Here is a tiny trained network, its code and every weight. The questions are about switching its units off for an input and a class, where a switched-off unit gives its printed mean instead of its output.

import numpy as np


def w(rows, s, z=0):
    codes = np.array(rows[::2]) - 128.0
    scale = np.full(codes.shape[1], s)
    scale[-1] = z or s
    return codes * scale


def f(y):
    return np.maximum(y, 0)


def log_softmax(a):
    a = a - a.max(-1, keepdims=True)
    return a - np.log(np.exp(a).sum(-1, keepdims=True))


def net(x, mask):
    res = np.array(x, float).reshape(1, 7) / 4 @ E
    y = f(res @ A[0][:, :-1].T + A[0][:, -1])
    res = res + np.where(mask, y, B[0][:, -1]) @ B[0][:, :-1]
    return log_softmax(res[-1] @ U[:, :-1].T + U[:, -1])


A, B = {}, {}
E = w([
[128,127,128],'x0',
[129,128,127],'x1',
[129,128,128],'x2',
[128,128,128],'x3',
[1,132,142],'x4',
[123,103,185],'x5',
[150,206,145],'x6',
],0.013)
A[0] = w([
[80,137,164,113],'N0',
[221,46,98,200],'N1',
[212,88,78,171],'N2',
[69,145,130,126],'N3',
[128,91,160,156],'N4',
[215,102,126,252],'N5',
[88,133,213,115],'N6',
[84,113,217,121],'N7',
[157,137,182,55],'N8',
[123,170,171,170],'N9',
[160,250,114,195],'N10',
[106,145,9,209],'N11',
[74,167,133,53],'N12',
[145,166,228,58],'N13',
[179,134,73,159],'N14',
[49,155,139,100],'N15',
[216,127,184,123],'N16',
[135,179,210,127],'N17',
[40,72,114,170],'N18',
[141,149,78,129],'N19',
[123,183,191,156],'N20',
[140,30,237,133],'N21',
[68,136,190,82],'N22',
[108,107,131,139],'N23',
],0.016,0.0048)
B[0] = w([
[83,95,138,181],'N0',
[46,1,67,249],'N1',
[93,3,91,230],'N2',
[66,151,158,193],'N3',
[168,109,141,164],'N4',
[151,82,12,245],'N5',
[84,74,107,183],'N6',
[130,56,144,192],'N7',
[134,141,59,153],'N8',
[96,151,91,168],'N9',
[248,157,71,231],'N10',
[45,217,178,202],'N11',
[75,142,107,175],'N12',
[50,86,50,166],'N13',
[157,66,145,194],'N14',
[31,116,139,211],'N15',
[169,181,50,222],'N16',
[91,120,40,175],'N17',
[60,179,242,248],'N18',
[156,118,144,159],'N19',
[74,138,71,177],'N20',
[234,82,198,215],'N21',
[74,60,138,192],'N22',
[127,124,165,159],'N23',
],0.023,0.013)
U = w([
[99,88,52,231],'0',
[218,61,90,154],'1',
[111,198,150,165],'2',
[124,97,137,6],'3',
[249,105,56,106],'4',
[143,120,25,23],'5',
[73,214,48,122],'6',
],0.014,0.0023)

Each question gives the input, the list of numbers given to net, and the class t.
The units are the neurons (one row each of A and B). Each row of codes is followed by its name. A weight is (code - 128) times the scale printed after its matrix; where a second scale follows, it is the last column's (A, B and U).
mask holds one flag per neuron, in row order. A switched-off neuron (its flag False) gives its mean, the last column of its row in B, instead of its output. The means were averaged over made-up inputs and are rounded, as every weight is.
A unit's drop is (log p(t) with every unit on - log p(t) with that unit switched off) / (log p(t) with every unit on - log p(t) with every unit switched off).
The circuit of an input: a set's keep is (log p(t) with only the set's units on - log p(t) with every unit switched off) / (log p(t) with every unit on - log p(t) with every unit switched off). Starting from the 12 units with the biggest drops (on a tie, the unit counted first), units are removed one at a time, each time the one whose removal leaves the highest keep (on an exact tie, the one counted first), for as long as the keep stays at least 0.8.
circuit, biggest first: the units of the circuit, biggest drop first
unit that matters most: the unit with the biggest drop
k most important neurons: the k neurons with the biggest drops, biggest first
drop when u is switched off: that unit's drop, to one decimal
input [-6,5,-5,2,-7,5,-1], class 1: circuit, biggest first : (N21)
input [8,-1,7,1,-4,-1,3], class 4: circuit, biggest first : (N10, N15)
input [-7,7,-1,6,-8,5,2], class 5: 2 most important neurons : (N1, N16)
input [6,-3,6,7,6,1,-4], class 3: 2 most important neurons : (N7, N22)
input [1,-4,7,1,4,2,0], class 3: 2 most important neurons : (N5, N1)
input [-7,6,-3,-3,0,3,6], class 5: 2 most important neurons : (N18, N11)
input [4,6,-2,0,1,-5,1], class 6: 2 most important neurons : (N21, N18)
input [-2,4,5,7,-1,0,5], class 4: 2 most important neurons : (N10, N1)
input [0,-3,-4,4,-8,-2,3], class 4: 2 most important neurons : (N10, N16)
input [3,-7,4,8,0,-5,7], class 4: 2 most important neurons : (N10, N18)
input [-6,1,-8,4,-7,3,7], class 5: 2 most important neurons : (N13, N21)
input [-6,-2,-4,6,8,4,0], class 3: 3 most important neurons : (N18, N5, N1)
input [-3,-4,0,6,5,-1,0], class 2: drop when N18 is switched off : 0.1
input [-7,3,6,1,-4,2,3], class 5: unit that matters most : N21
input [-4,6,6,-4,-2,2,-6], class 1: drop when N21 is switched off : 0.2
input [1,-5,-5,-8,-8,6,7], class 5: drop when N1 is switched off : 0.0
